Below is a small trained network, with its code and all its weights. Each question gives an input and a class and asks what happens when units are switched off, that is, made to give their printed mean instead of their output.

import numpy as np


def w(rows, s, z=0):
    codes = np.array(rows[::2]) - 128.0
    scale = np.full(codes.shape[1], s)
    scale[-1] = z or s
    return codes * scale


def f(y):
    return y / 2 * (1 + np.tanh(0.7978845608 * (y + 0.044715 * y**3)))


def log_softmax(a):
    a = a - a.max(-1, keepdims=True)
    return a - np.log(np.exp(a).sum(-1, keepdims=True))


def net(x, mask):
    res = np.array(x, float).reshape(1, 4) / 4 @ E
    y = f(res @ A[0][:, :-1].T + A[0][:, -1])
    res = res + np.where(mask, y, B[0][:, -1]) @ B[0][:, :-1]
    return log_softmax(res[-1] @ U[:, :-1].T + U[:, -1])


A, B = {}, {}
E = w([
[23,162,166,90,108],'x0',
[159,211,156,65,125],'x1',
[158,146,146,205,2],'x2',
[76,207,40,166,117],'x3',
],0.0096)
A[0] = w([
[139,5,129,180,103,248],'neuron 0',
[109,115,174,168,73,175],'neuron 1',
[79,180,148,129,68,224],'neuron 2',
[79,210,149,129,100,202],'neuron 3',
[122,148,124,181,58,110],'neuron 4',
[108,154,38,142,137,215],'neuron 5',
[86,153,170,29,150,220],'neuron 6',
[128,48,151,167,104,215],'neuron 7',
[211,155,117,141,115,196],'neuron 8',
[80,179,186,104,97,152],'neuron 9',
[201,172,131,172,110,233],'neuron 10',
[156,48,144,84,173,229],'neuron 11',
[105,132,117,171,50,186],'neuron 12',
[117,143,195,47,158,242],'neuron 13',
[114,194,149,126,109,135],'neuron 14',
[100,180,131,137,106,189],'neuron 15',
[224,160,122,123,115,209],'neuron 16',
[112,163,43,141,151,202],'neuron 17',
[81,119,46,141,173,255],'neuron 18',
[180,119,111,149,89,248],'neuron 19',
[79,150,46,143,134,194],'neuron 20',
],0.011,0.0036)
B[0] = w([
[80,129,153,213,102,255],'neuron 0',
[119,175,159,143,71,195],'neuron 1',
[123,204,115,35,35,208],'neuron 2',
[98,153,99,16,66,204],'neuron 3',
[181,180,132,102,80,202],'neuron 4',
[137,159,41,136,177,198],'neuron 5',
[53,109,140,36,169,230],'neuron 6',
[95,151,172,216,89,212],'neuron 7',
[237,48,102,144,78,189],'neuron 8',
[74,136,144,59,73,189],'neuron 9',
[194,91,92,100,53,208],'neuron 10',
[127,64,194,176,248,229],'neuron 11',
[158,215,116,124,55,214],'neuron 12',
[77,54,202,9,198,229],'neuron 13',
[124,110,108,55,94,167],'neuron 14',
[126,165,94,67,86,175],'neuron 15',
[184,2,97,144,71,196],'neuron 16',
[135,152,20,138,211,195],'neuron 17',
[92,144,70,163,220,206],'neuron 18',
[165,116,125,158,83,203],'neuron 19',
[79,192,50,137,171,197],'neuron 20',
],0.0074,0.0097)
U = w([
[107,205,170,180,89,153],'0',
[115,171,2,134,178,175],'1',
[124,84,207,96,213,115],'2',
[182,181,105,84,91,3],'3',
[205,28,120,151,110,205],'4',
[62,97,159,213,166,62],'5',
[66,137,143,54,124,120],'6',
],0.0089,0.0028)

Each question gives the input, the list of numbers given to net, and the class t.
The units are the neurons (one row each of A and B). Each row of codes is followed by its name. A weight is (code - 128) times the scale printed after its matrix; where a second scale follows, it is the last column's (A, B and U).
mask holds one flag per neuron, in row order. A switched-off neuron (its flag False) gives its mean, the last column of its row in B, instead of its output. The means were averaged over made-up inputs and are rounded, as every weight is.
A unit's drop is (log p(t) with every unit on - log p(t) with that unit switched off) / (log p(t) with every unit on - log p(t) with every unit switched off).
The circuit of an input: a set's keep is (log p(t) with only the set's units on - log p(t) with every unit switched off) / (log p(t) with every unit on - log p(t) with every unit switched off). Starting from the 12 units with the biggest drops (on a tie, the unit counted first), units are removed one at a time, each time the one whose removal leaves the highest keep (on an exact tie, the one counted first), for as long as the keep stays at least 0.8.
units of the circuit, in order: the units of the circuit, biggest drop first
k most important neurons: the k neurons with the biggest drops, biggest first
drop of u: that unit's drop, to one decimal
input [-4,4,6,-1], class 4: units of the circuit, in order	(neuron 16)
input [-4,-7,1,-2], class 5: units of the circuit, in order	(neuron 0; neuron 7)
input [-2,-6,8,7], class 3: 2 most important neurons	(neuron 4; neuron 12)
input [-5,5,3,3], class 4: units of the circuit, in order	(neuron 16; neuron 8)
input [7,-4,4,0], class 0: units of the circuit, in order	(neuron 13; neuron 1)
input [0,-4,-6,0], class 2: units of the circuit, in order	(neuron 11; neuron 12)
input [-7,5,-7,1], class 2: 2 most important neurons	(neuron 11; neuron 13)
input [-3,-7,2,1], class 5: 2 most important neurons	(neuron 2; neuron 0)
input [-4,4,-3,-7], class 2: 2 most important neurons	(neuron 13; neuron 11)
input [-1,-5,7,-6], class 0: 2 most important neurons	(neuron 7; neuron 0)
input [8,5,4,8], class 3: 2 most important neurons	(neuron 12; neuron 2)
input [-7,2,5,4], class 4: drop of neuron 9	0.0
input [8,4,8,1], class 3: drop of neuron 2	0.1
input [-4,2,-3,-7], class 2: units of the circuit, in order	(neuron 11)
input [7,-2,6,-4], class 0: drop of neuron 1	0.2
